Rows and roughly how far along a hidden order each lies, from 0 to 10
In the rows, zero is written as 128.
[127 131 130 127 115 123 126 129 126 129 126 127 118 126 135 129 114 127
 128 123 123 124 129 114 134 116 135 135 127 135 128 126 125 126 139 134
 123 131 134 125 134 126 123 132 124 124 140 128 131 128 131 126 128 131
 126 133 129 117 133 124 137 119 128 134 135 131 135 129 117 134 113 123
 126 133 126 130 128 133 125 127 127 127 134 136 128 134 127 123 125 135
 133 130 131 127 123 130 132 123 130 127 131 132 130 125 131 129 135 134
 121 122 120 138 134 123 130 132 121 125 126 123 114 133 126 119 124 123
 127 115 125 130 125 124 148 138 134 131 132 127 138 128 129 121 126 136
 137 132 128 142 131 123 141 153 157 167 155 177 149 170 160 169 171 157
 164 169 169 169 172 209 173 200 166 186 162 163 185 192 165 171 167 152
 176 176 173 181 165 167 161 159 162 162 165 176 174 177 157 176] -> 8
[125 129 130 131 121 124 122 132 127 131 126 124 114 122 138 123 115 130
 132 127 126 131 132 118 135 114 138 131 127 137 132 127 121 131 129 123
 128 125 131 128 122 124 124 131 125 125 140 127 124 125 136 130 128 129
 127 127 124 125 122 128 128 128 124 130 134 129 127 125 128 128 117 124
 121 134 131 127 122 121 128 129  92 128 133 133 134 131 122 123 122 136
 132 129 133 133 126 130 133 127 131 120 122 142 129 115 147 135 127 130
 128 125 129 136 136 120 142 131 124 133 123 130 125 130 122 118 118 126
 132 116 126 127 134 145 140 125 120 128 122 122 134 114 129 132 131 129
 119 134 123 136 123 127 124 131 138 139 132 164 159 150 141 148 153 138
 151 150 150 171 175 192 169 182 159 184 174 155 180 172 159 176 174 158
 194 183 174 171 172 160 162 167 153 158 177 166 176 174 162 174] -> 8
[124 130 130 129 114 122 121 130 125 130 125 125 115 122 136 123 110 129
 134 123 126 120 128 114 135 111 134 137 126 140 126 126 125 123 134 135
 121 122 127 127 129 124 124 124 122 123 143 125 124 134 135 122 131 136
 129 133 121 120 136 129 135 128 125 131 139 115 127 128 123 129 113 122
 112 138 126 132 124 124 127 128 121 130 137 133 130 130 120 122 118 132
 119 132 129 133 127 118 133 123 128 119 128 138 135 121 145 143 121 137
 125 115 120 136 136 117 137  99 119 124 114 125 117 140 122 118 122 123
 119 120 125 132 129 128 164 142 145 143 143 144 163 148 160 159 163 173
 161 166 173 167 176 158 159 170 179 182 166 188 180 175 163 169 174 167
 165 168 155 158 167 212 163 185 163 182 171 165 168 174 167 175 156 151
 187 178 169 181 165 160 160 160 158 168 170 168 177 170 171 179] -> 7
[125 126 128 132 129 123 122 132 130 132 127 125 118 124 135 126 125 132
 130 126 131 127 127 119 136 121 137 132 125 132 129 132 117 135 134 130
 139 123 135 140 136 133 136 160 143 152 166 162 167 150 161 191 170 168
 177 183 156 155 169 158 179 176 169 171 179 178 178 171 175 173 175 169
 165 175 165 160 152 165 170 173 158 172 174 162 203 169 163 155 169 168
 189 166 169 174 160 162 151 158 179 192 163 175 179 154 176 180 182 165
 177 162 172 146 174 154 161 194 167 181 170 167 168 171 159 161 171 166
 182 171 158 180 168 169 171 168 168 168 173 172 178 161 167 170 160 177
 165 164 161 170 174 168 165 168 177 181 161 196 180 180 168 170 172 197
 161 169 163 180 165 196 168 186 168 198 163 166 188 187 156 176 175 156
 195 186 184 158 158 160 155 177 155 164 161 159 163 177 153 164] -> 2
[127 130 135 133 128 131 132 142 141 144 139 151 153 160 165 162 156 164
 156 161 161 164 182 170 185 175 165 165 163 172 176 170 169 160 198 176
 186 161 180 173 178 157 157 194 156 160 196 181 186 161 169 189 162 171
 175 189 156 150 176 158 180 173 167 164 173 176 178 167 166 173 174 169
 167 180 167 166 157 168 173 166 160 172 180 163 199 170 171 154 174 171
 186 176 163 176 155 171 164 154 173 192 161 166 174 162 194 185 188 177
 183 168 164 170 192 154 159 191 155 179 175 161 147 184 159 163 164 165
 176 163 161 177 160 179 180 162 179 167 178 182 180 136 174 171 166 185
 168 175 167 169 168 161 161 168 168 189 160 192 182 175 167 169 180 162
 164 169 157 165 171 208 169 184 155 184 207 150 188 188 167 160 185 153
 179 189 175 176 166 152 154 170 159 162 166 166 166 159 163 167] -> 0
[122 129 130 132 116 121 120 134 128 132 125 122 111 121 139 125 115 132
 130 126 128 124 131 112 137 112 142 138 129 141 124 122 119 133 138 132
 125 119 134 126 125 121 126 131 121 130 150 125 123 125 133 142 133 125
 129 143 124 122 125 130 137 133 127 130 145 137 128 128 127 135 115 130
 117 139 130 125 123 122 131 131 125 137 141 139 140 132 125 129 135 151
 171 155 153 166 148 159 161 153 175 185 159 172 178 147 190 178 195 182
 178 171 169 178 182 149 163 195 157 176 172 165 157 177 163 164 155 160
 176 166 158 174 174 164 179 169 181 165 165 171 176 162 173 168 153 173
 157 162 158 190 145 161 153 179 172 188 158 192 183 176 172 178 175 168
 161 166 158 164 166 204 171 195 155 188 170 162 190 181 162 175 167 150
 189 180 177 171 162 156 159 165 154 170 162 172 174 179 168 168] -> 4
[121 126 128 135 128 127 122 135 131 140 129 126 127 133 147 137 140 147
 145 153 155 160 169 163 180 173 163 170 160 172 166 169 154 174 181 178
 197 155 176 179 169 151 163 200 155 165 191 177 186 157 174 209 179 170
 190 183 157 157 167 159 179 177 172 169 182 166 180 158 177 171 167 169
 160 169 167 157 148 162 176 173 155 168 186 162 202 166 163 156 164 164
 182 186 165 170 160 163 166 155 193 187 155 158 169 151 177 174 204 169
 178 161 176 173 173 154 161 188 163 176 173 170 167 169 164 166 161 163
 184 166 162 173 162 158 176 168 181 166 173 175 171 166 169 178 164 181
 153 164 162 176 157 177 161 157 172 189 167 203 188 173 169 183 168 156
 158 168 159 178 172 215 170 179 162 185 201 165 184 173 147 181 166 148
 201 187 181 170 167 151 146 170 158 164 165 145 165 169 156 166] -> 0
[118 126 128 136 128 122 116 135 132 136 126 117 117 124 139 126 121 137
 130 134 132 130 131 117 142 113 132 133 127 132 122 126 115 143 123 124
 133 114 130 128 122 119 126 135 123 134 149 129 127 121 135 147 135 126
 143 145 129 134 128 124 119 132 130 131 146 126 116 122 126 128 120 136
 112 128 127 126 116 113 132 127 114 133 131 133 138 129 120 128 118 130
 122 125 135 136 130 124 127 125 137 121 126 133 143 101 135 143 128 121
 133 115 123 133 132 118 135  94 124 114 124 144 133 131 124 124 117 134
 125 122 130 137 134 131 133 130 146 135 116 125 138 131 129 134 125 127
 118 134 122 141 115 131 118 121 129 153 125 148 138 139 138 144 125 114
 117 130 121 132 120 141 130 134 133 140 118 130 133 126 121 120 126 127
 147 146 139 129 126 133 125 135 123 138 141 142 136 159 147 158] -> 10
[125 132 132 128 109 122 121 131 126 131 128 131 120 132 145 134 122 140
 144 137 143 149 170 146 168 164 172 173 158 176 173 169 165 157 203 180
 176 171 182 168 184 154 157 190 153 151 195 174 182 168 168 186 172 179
 154 189 150 144 174 162 192 169 169 174 175 182 181 173 159 176 165 158
 165 175 159 165 151 189 169 171 159 159 191 160 193 172 159 149 171 180
 196 183 163 179 157 169 167 151 175 185 166 165 169 166 174 175 192 187
 177 163 166 181 178 152 163 190 159 177 171 150 147 175 152 161 171 164
 168 161 153 163 158 175 196 152 181 166 184 164 194 158 171 165 174 181
 169 169 150 174 174 151 158 174 174 184 164 193 176 162 164 173 186 172
 164 169 156 156 169 206 168 184 162 197 163 149 196 179 165 171 175 151
 179 183 170 165 163 165 163 169 157 189 163 167 174 175 169 174] -> 0
[123 134 135 124 100 116 120 130 123 127 125 127 103 122 137 115  99 125
 133 112 118 118 133 104 127 104 147 141 142 137 132 125 122 120 149 140
 117 134 137 121 137 128 121 127 119 116 154 121 122 126 140 119 130 141
 109 138 115 114 132 133 166 111 121 122 170 134 133 131 109 139 105 115
 116 147 121 134 128 141 126 132 124 136 147 136 140 143 114 119 130 140
 148 146 138 156 134 149 157 144 151 173 160 173 166 157 186 174 201 192
 178 163 159 192 183 158 160 195 147 189 168 149 137 191 150 159 163 148
 168 155 152 167 158 172 202 173 189 161 178 163 197 130 177 161 168 178
 170 169 147 172 156 144 154 171 178 187 158 183 168 166 152 173 196 167
 164 168 151 153 165 230 167 182 165 189 167 152 181 192 198 173 170 146
 172 160 182 175 157 166 168 171 161 183 174 168 175 173 183 189] -> 5
[123 127 129 134 124 127 121 131 129 131 127 123 118 124 130 126 125 131
 128 130 130 125 129 120 140 119 134 131 128 133 125 129 120 132 130 131
 130 128 131 126 127 124 125 135 124 133 139 132 124 126 132 139 130 130
 130 130 125 130 133 131 141 141 139 136 143 151 158 149 155 160 157 168
 163 174 162 160 154 164 172 170 153 169 179 169 172 165 167 159 170 168
 187 189 166 174 162 170 158 154 189 187 159 167 174 159 171 177 188 177
 179 161 170 176 186 156 162 198 159 178 171 158 164 177 146 166 164 163
 181 164 165 173 160 164 177 161 181 169 176 178 171 161 176 167 166 184
 175 168 151 178 172 165 160 169 176 178 170 201 224 181 174 177 174 165
 161 170 161 170 171 201 178 194 164 180 176 166 174 171 159 173 175 150
 183 185 185 175 168 157 160 166 160 165 159 169 170 169 159 174] -> 3
[120 127 129 135 123 120 118 134 131 134 126 121 113 123 136 125 118 132
 129 130 128 131 128 114 138 113 138 131 129 138 122 120 114 141 132 134
 130 115 129 131 120 121 125 123 126 131 168 129 131 125 134 145 136 129
 154 134 129 129 123 125 128 136 125 129 145 138 126 126 126 132 116 130
 109 132 128 139 117 113 129 130 116 135 134 133 128 126 122 120 118 128
 127 123 136 133 130 121 158 126 150 122 123 141 140 112 137 143 129 129
 122 115 120 137 138 120 137 135 124 116 130 141 128 122 128 117 104 128
 130 120 129 134 131 126 136 126 145 136 117 126 128 138 126 139 120 135
 119 132 125 140 121 136 123 133 153 171 141 163 162 159 164 167 149 150
 161 159 153 176 171 207 163 195 154 181 178 167 187 158 158 173 178 152
 189 179 187 179 164 160 150 157 155 161 169 171 160 174 150 175] -> 8
[122 126 129 133 122 122 120 133 128 135 125 123 114 121 141 126 116 133
 130 128 117 128 132 115 141 114 136 134 126 134 125 125 119 137 129 130
 130 119 129 131 125 124 127 133 123 132 145 131 129 123 136 139 134 129
 127 138 123 130 122 127 129 139 125 128 139 111 129 128 128 134 114 125
 123 133 125 128 119 115 131 128 121 132 137 129 133 129 120 124 119 136
 132 122 136 138 128 127 136 130 134 125 125 134 137 125 137 140 116 131
 135 121 137 132 134 124 133 134 128 123 129 129 126 137 123 123 118 129
 126 119 131 134 127 115 143 132 136 139 115 117 129 131 129 135 123 120
 126 129 125 136 126 135 118 131 145 147 134 148 146 151 153 155 156 150
 160 165 150 175 166 197 170 195 160 173 170 163 179 180 156 188 176 151
 185 191 183 175 175 168 156 160 167 167 164 165 162 167 148 175] -> 8
[124 126 127 133 129 125 123 133 130 134 126 123 119 126 136 126 124 134
 121 129 130 136 131 121 134 115 138 132 123 135 125 131 119 137 132 127
 130 118 131 134 122 123 125 133 128 128 134 126 129 126 136 143 130 127
 138 138 127 128 127 126 128 139 122 132 133 126 130 122 135 131 120 129
 123 117 129 130 117 113 133 131 120 133 142 134 132 119 125 127 128 132
 130 132 140 150 136 139 146 143 167 170 150 161 172 148 175 172 172 149
 180 156 168 173 176 155 154 178 162 192 177 168 169 169 161 166 165 166
 172 179 160 175 164 160 163 174 182 165 175 182 163 165 175 166 158 181
 172 167 160 191 160 167 161 169 174 173 166 204 184 179 175 176 175 164
 161 157 162 179 176 211 176 156 158 182 177 165 203 171 161 175 177 149
 190 184 177 169 168 151 151 164 153 167 163 170 173 164 160 165] -> 5
[126 130 130 126 113 123 123 130 127 128 126 127 121 122 132 125 115 122
 130 134 123 121 132 114 129 113 140 134 126 140 132 122 121 123 142 121
 125 128 133 119 132 124 125 128 120 127 147 129 126 129 126 127 125 131
 120 133 119 116 128 132 137 125 122 115 137 130 134 129 118 136 112 124
 122 139 123 132 125 133 129 114 123 132 135 130 124 136 115 109 124 137
 118 127 132 136 123 126 130 125 123 120 131 139 135 120 138 142 166 161
 123 124 121 141 132 121 132 133 121 127 120 129 111 132 125 124 125 124
 146 112 126 127 119 132 153 119 132 128 125 123 142 124 126 128 146 140
 114 134 119 130 118 115 121 129 126 138 124 142 133 122 124 124 133 129
 130 142 116 122 123 160 133 117 130 137 119 114 131 136 133 120 121 127
 134 124 123 132 124 135 137 142 133 139 143 152 155 159 152 172] -> 10
